Below is a small trained network, with its code and all its weights. Each question gives an input and a target symbol and asks what happens when units are switched off, that is, made to give their printed mean instead of their output.

import numpy as np


def w(rows, s, z=0):
    codes = np.array(rows[::2]) - 128.0
    scale = np.full(codes.shape[1], s)
    scale[-1] = z or s
    return codes * scale


def f(y):
    return np.maximum(y, 0)


def softmax(a):
    e = np.exp(a - a.max(-1, keepdims=True))
    return e / e.sum(-1, keepdims=True)


def log_softmax(a):
    a = a - a.max(-1, keepdims=True)
    return a - np.log(np.exp(a).sum(-1, keepdims=True))


def net(x, mask):
    ids = ['αβγεζηθλμξπστφω'.index(c) for c in x.split()]
    T = len(ids)
    res = E[ids] + P[:T]
    u = 0
    for l in range(2):
        r = res
        for j in range(3):
            rows = slice(3 * j, 3 * j + 3)
            q, k, v = (r @ M[l][rows].T for M in (Q, K, V))
            z = softmax(np.where(np.tri(T) > 0, q @ k.T / 3**0.5, -1e9)) @ v
            o = O[l][rows]
            res = res + np.where(mask[u + j], z, o[:, -1]) @ o[:, :-1]
        u += 3
        y = f(res @ A[l][:, :-1].T + A[l][:, -1])
        res = res + np.where(mask[u : u + 16], y, B[l][:, -1]) @ B[l][:, :-1]
        u += 16
    return log_softmax(res[-1] @ U[:, :-1].T + U[:, -1])


Q, K, V, O, A, B = {}, {}, {}, {}, {}, {}
E = w([
[194,153,125],'α',
[222,95,184],'β',
[122,160,111],'γ',
[164,110,61],'ε',
[94,109,124],'ζ',
[88,147,112],'η',
[93,109,122],'θ',
[108,73,149],'λ',
[180,197,67],'μ',
[169,26,200],'ξ',
[160,129,149],'π',
[56,115,126],'σ',
[184,81,248],'τ',
[120,222,135],'φ',
[117,171,181],'ω',
],0.016)
P = w([
[179,98,1],'0',
[169,113,46],'1',
[153,124,78],'2',
[140,140,104],'3',
[128,156,135],'4',
[121,165,149],'5',
[119,174,162],'6',
],0.0045)
Q[0] = w([
[126,1,136],'0.h1',
[89,13,74],'0.h1',
[116,124,158],'0.h1',
[99,122,121],'0.h2',
[101,149,114],'0.h2',
[111,149,125],'0.h2',
[54,97,177],'0.h3',
[82,113,167],'0.h3',
[140,121,95],'0.h3',
],0.035)
K[0] = w([
[73,113,253],'0.h1',
[61,150,202],'0.h1',
[116,105,129],'0.h1',
[117,167,139],'0.h2',
[134,138,118],'0.h2',
[138,131,122],'0.h2',
[94,164,180],'0.h3',
[106,146,155],'0.h3',
[145,127,127],'0.h3',
],0.042)
V[0] = w([
[81,184,215],'0.h1',
[149,228,219],'0.h1',
[127,71,165],'0.h1',
[122,128,141],'0.h2',
[114,76,162],'0.h2',
[128,130,129],'0.h2',
[136,179,189],'0.h3',
[163,104,144],'0.h3',
[149,4,67],'0.h3',
],0.0038)
O[0] = w([
[81,92,71,7],'0.h1',
[146,137,11,103],'0.h1',
[160,66,110,150],'0.h1',
[117,120,110,118],'0.h2',
[105,150,73,129],'0.h2',
[129,130,134,127],'0.h2',
[156,75,44,89],'0.h3',
[136,154,65,166],'0.h3',
[104,255,190,214],'0.h3',
],0.0036,0.0011)
A[0] = w([
[113,91,208,37],'0.n1',
[76,157,158,117],'0.n2',
[166,201,156,2],'0.n3',
[95,2,126,28],'0.n4',
[224,128,129,110],'0.n5',
[183,97,139,23],'0.n6',
[83,37,35,22],'0.n7',
[127,151,137,77],'0.n8',
[155,199,118,120],'0.n9',
[119,136,132,85],'0.n10',
[4,113,170,4],'0.n11',
[44,180,66,55],'0.n12',
[105,174,168,37],'0.n13',
[120,184,80,64],'0.n14',
[125,144,128,50],'0.n15',
[67,82,102,138],'0.n16',
],0.01,0.0063)
B[0] = w([
[183,152,146,153],'0.n1',
[160,121,99,158],'0.n2',
[107,96,80,146],'0.n3',
[96,30,144,161],'0.n4',
[84,179,172,254],'0.n5',
[99,94,150,152],'0.n6',
[117,104,61,137],'0.n7',
[110,119,128,130],'0.n8',
[154,89,86,216],'0.n9',
[116,129,123,128],'0.n10',
[4,126,113,140],'0.n11',
[112,162,198,153],'0.n12',
[88,117,150,135],'0.n13',
[99,81,103,154],'0.n14',
[130,114,126,128],'0.n15',
[173,181,99,177],'0.n16',
],0.029,0.0034)
Q[1] = w([
[129,170,165],'1.h1',
[102,27,42],'1.h1',
[89,133,47],'1.h1',
[199,165,177],'1.h2',
[138,143,151],'1.h2',
[87,179,212],'1.h2',
[144,91,132],'1.h3',
[56,66,140],'1.h3',
[6,50,148],'1.h3',
],0.024)
K[1] = w([
[120,161,112],'1.h1',
[177,76,168],'1.h1',
[240,149,129],'1.h1',
[87,100,154],'1.h2',
[131,126,136],'1.h2',
[207,142,188],'1.h2',
[135,130,105],'1.h3',
[45,132,106],'1.h3',
[1,136,117],'1.h3',
],0.027)
V[1] = w([
[104,133,112],'1.h1',
[255,102,158],'1.h1',
[214,130,124],'1.h1',
[111,82,142],'1.h2',
[88,104,148],'1.h2',
[2,159,78],'1.h2',
[74,100,104],'1.h3',
[142,159,85],'1.h3',
[159,155,131],'1.h3',
],0.0064)
O[1] = w([
[88,115,127,131],'1.h1',
[249,143,120,59],'1.h1',
[195,118,104,67],'1.h1',
[146,98,111,155],'1.h2',
[129,115,107,212],'1.h2',
[2,148,146,2],'1.h2',
[95,92,123,27],'1.h3',
[49,141,119,21],'1.h3',
[134,153,129,169],'1.h3',
],0.0083,0.00067)
A[1] = w([
[101,234,31,236],'1.n1',
[84,184,231,190],'1.n2',
[144,93,103,200],'1.n3',
[128,151,26,186],'1.n4',
[88,164,240,12],'1.n5',
[138,245,68,62],'1.n6',
[100,229,53,81],'1.n7',
[119,73,156,17],'1.n8',
[177,134,195,32],'1.n9',
[84,116,180,2],'1.n10',
[135,254,161,152],'1.n11',
[130,152,172,54],'1.n12',
[115,122,104,216],'1.n13',
[129,85,135,172],'1.n14',
[178,111,189,199],'1.n15',
[158,83,185,122],'1.n16',
],0.013,0.0073)
B[1] = w([
[254,131,103,246],'1.n1',
[127,117,44,228],'1.n2',
[132,156,164,171],'1.n3',
[32,149,148,203],'1.n4',
[152,187,194,182],'1.n5',
[37,104,128,164],'1.n6',
[40,134,150,179],'1.n7',
[174,133,100,141],'1.n8',
[96,164,79,169],'1.n9',
[107,80,154,142],'1.n10',
[97,71,165,213],'1.n11',
[105,163,126,147],'1.n12',
[166,144,109,177],'1.n13',
[121,159,120,154],'1.n14',
[153,76,181,211],'1.n15',
[87,161,118,178],'1.n16',
],0.042,0.013)
U = w([
[81,51,149,43],'α',
[12,137,196,99],'β',
[186,254,132,114],'γ',
[143,109,167,249],'ε',
[112,124,134,152],'ζ',
[72,111,59,136],'η',
[152,95,154,187],'θ',
[111,131,143,187],'λ',
[54,231,105,59],'μ',
[163,173,252,163],'ξ',
[201,55,140,75],'π',
[168,139,83,162],'σ',
[130,79,227,92],'τ',
[112,132,149,159],'φ',
[238,140,201,95],'ω',
],0.0077,0.012)

Each question gives the input, a string of symbols that net reads in full, and the target symbol t.
The units are the heads (3 rows each of Q, K, V and O) and the neurons (one row each of A and B). Each row of codes is followed by its name. A weight is (code - 128) times the scale printed after its matrix; where a second scale follows, it is the last column's (O, A, B and U).
mask holds one flag per unit, layer by layer, with each layer's heads first. A switched-off unit (its flag False) gives its mean, the last column of its rows in O or B, instead of its output. The means were averaged over made-up inputs and are rounded, as every weight is.
A unit's drop is (log p(t) with every unit on - log p(t) with that unit switched off) / (log p(t) with every unit on - log p(t) with every unit switched off).
The circuit of an input: a set's keep is (log p(t) with only the set's units on - log p(t) with every unit switched off) / (log p(t) with every unit on - log p(t) with every unit switched off). Starting from the 12 units with the biggest drops (on a tie, the unit counted first), units are removed one at a time, each time the one whose removal leaves the highest keep (on an exact tie, the one counted first), for as long as the keep stays at least 0.8.
units of the circuit, in order: the units of the circuit, biggest drop first
top k neurons: the k neurons with the biggest drops, biggest first
which heads matter: for each layer, one digit per head in row order, 1 if its drop is at least 0.15 and else 0, layers parted by /
input ε γ ε σ π, target σ: top 4 neurons : [1.n2, 0.n11, 1.n4, 1.n15]
input α π γ, target γ: units of the circuit, in order : [1.n15, 1.n1]
input α φ ε, target γ: top 3 neurons : [1.n1, 0.n16, 1.n11]
input λ φ α π γ, target γ: units of the circuit, in order : [0.n5, 1.n11]
input π σ π γ, target σ: units of the circuit, in order : [1.n1, 1.n5]
input β β π, target π: units of the circuit, in order : [1.n4, 1.n7, 1.n5]
input τ τ ω π λ β α, target τ: top 3 neurons : [1.n2, 0.n5, 0.n9]
input γ φ ε, target γ: which heads matter : 101 / 000
input β η τ, target β: top 2 neurons : [1.n1, 1.n15]
input ζ α τ β φ, target γ: top 3 neurons : [0.n9, 1.n1, 0.n14]
input ζ σ ε, target η: which heads matter : 101 / 011
input λ β σ τ γ θ, target β: which heads matter : 101 / 101
input σ π α φ ω, target σ: which heads matter : 000 / 100
input ζ φ η, target η: top 2 neurons : [1.n15, 1.n1]
input τ π λ, target β: which heads matter : 111 / 100
input φ π μ β π η ω, target ω: units of the circuit, in order : [1.n4]
input ε ξ π λ ω, target ξ: which heads matter : 000 / 010
input ω π π λ ω τ, target μ: units of the circuit, in order : [1.n9, 0.n1]
input γ ω μ λ, target μ: top 2 neurons : [1.n1, 0.n4]
input θ τ λ μ, target μ: which heads matter : 100 / 000
input τ β π φ φ τ, target γ: top 4 neurons : [1.n9, 0.n4, 1.n4, 1.n11]
input φ θ θ, target γ: units of the circuit, in order : [1.n11, 1.n1, 0.n16]
input φ λ λ ω, target ω: which heads matter : 000 / 000
input ε θ τ ζ ζ, target β: top 3 neurons : [0.n16, 1.n6, 1.n4]
